Below are the code and all the weights of a small trained network. Each question names an input and a class and asks about switching units off, where a switched-off unit gives its printed mean instead of its output.

import numpy as np


def w(rows, s, z=0):
    codes = np.array(rows[::2]) - 128.0
    scale = np.full(codes.shape[1], s)
    scale[-1] = z or s
    return codes * scale


def f(y):
    return y / 2 * (1 + np.tanh(0.7978845608 * (y + 0.044715 * y**3)))


def log_softmax(a):
    a = a - a.max(-1, keepdims=True)
    return a - np.log(np.exp(a).sum(-1, keepdims=True))


def net(x, mask):
    res = np.array(x, float).reshape(1, 7) / 4 @ E
    y = f(res @ A[0][:, :-1].T + A[0][:, -1])
    res = res + np.where(mask, y, B[0][:, -1]) @ B[0][:, :-1]
    return log_softmax(res[-1] @ U[:, :-1].T + U[:, -1])


A, B = {}, {}
E = w([
[138,194,142,50],'x0',
[110,46,184,108],'x1',
[2,177,143,226],'x2',
[180,87,60,89],'x3',
[138,128,216,37],'x4',
[193,241,121,130],'x5',
[52,188,163,43],'x6',
],0.0073)
A[0] = w([
[163,155,202,32,192],'n1',
[123,69,215,193,188],'n2',
[117,143,43,175,173],'n3',
[141,43,167,44,254],'n4',
[132,30,149,135,122],'n5',
[2,142,144,164,158],'n6',
],0.009,0.0048)
B[0] = w([
[120,190,122,73,248],'n1',
[88,106,173,213,202],'n2',
[132,79,20,162,193],'n3',
[117,137,163,53,255],'n4',
[163,95,150,126,177],'n5',
[70,141,153,248,245],'n6',
],0.014,0.0078)
U = w([
[44,165,166,123,169],'0',
[130,116,10,131,123],'1',
[134,151,184,135,30],'2',
[109,238,97,150,253],'3',
[94,163,119,77,106],'4',
[80,106,166,119,170],'5',
[22,153,95,167,104],'6',
[118,46,213,117,96],'7',
],0.011,0.0051)

Each question gives the input, the list of numbers given to net, and the class t.
The units are the neurons (one row each of A and B). Each row of codes is followed by its name. A weight is (code - 128) times the scale printed after its matrix; where a second scale follows, it is the last column's (A, B and U).
mask holds one flag per neuron, in row order. A switched-off neuron (its flag False) gives its mean, the last column of its row in B, instead of its output. The means were averaged over made-up inputs and are rounded, as every weight is.
A unit's drop is (log p(t) with every unit on - log p(t) with that unit switched off) / (log p(t) with every unit on - log p(t) with every unit switched off).
The circuit of an input: a set's keep is (log p(t) with only the set's units on - log p(t) with every unit switched off) / (log p(t) with every unit on - log p(t) with every unit switched off). Starting from all 6 units, units are removed one at a time, each time the one whose removal leaves the highest keep (on an exact tie, the one counted first), for as long as the keep stays at least 0.8.
units of the circuit, in order: the units of the circuit, biggest drop first
most important unit: the unit with the biggest drop
top k neurons: the k neurons with the biggest drops, biggest first
drop of u: that unit's drop, to one decimal
input [-4,3,-2,8,7,-3,5], class 4: most important unit : n1
input [-4,4,2,8,-8,3,6], class 1: units of the circuit, in order : (n3; n2)
input [-4,-5,5,-8,3,0,5], class 6: top 2 neurons : (n6; n4)
input [8,2,-2,6,7,6,-5], class 4: units of the circuit, in order : (n6; n4; n1)
input [2,3,-5,-6,-7,-4,-8], class 7: units of the circuit, in order : (n5; n1)
input [1,6,-5,-1,3,3,4], class 4: top 2 neurons : (n1; n6)
input [5,-2,-5,-2,-4,-2,8], class 4: units of the circuit, in order : (n6; n2)
input [6,-8,-2,6,1,0,-3], class 1: units of the circuit, in order : (n6; n4; n3)
input [8,3,-5,-7,2,-7,1], class 4: units of the circuit, in order : (n1; n6)
input [4,-3,2,-4,6,1,8], class 3: top 2 neurons : (n1; n2)
input [5,4,-2,8,4,6,2], class 4: top 4 neurons : (n6; n4; n1; n2)
input [-2,-6,-2,-1,-4,4,1], class 1: units of the circuit, in order : (n3; n6)
input [8,-7,-3,2,3,-6,-3], class 4: units of the circuit, in order : (n6; n2; n4)
input [-8,-2,0,2,-4,1,-1], class 1: units of the circuit, in order : (n3)
input [4,7,-5,2,1,7,-6], class 4: units of the circuit, in order : (n6; n1; n4)
input [-4,3,3,2,-1,-5,-5], class 7: top 3 neurons : (n5; n1; n2)
input [-2,-7,-2,1,8,-7,8], class 4: drop of n6 : 0.2
input [-5,-1,-8,7,5,8,-1], class 4: drop of n4 : 0.2
input [7,-8,-3,-4,7,-7,-1], class 4: drop of n4 : 0.1
input [-4,-7,2,1,-2,4,-7], class 1: units of the circuit, in order : (n3)
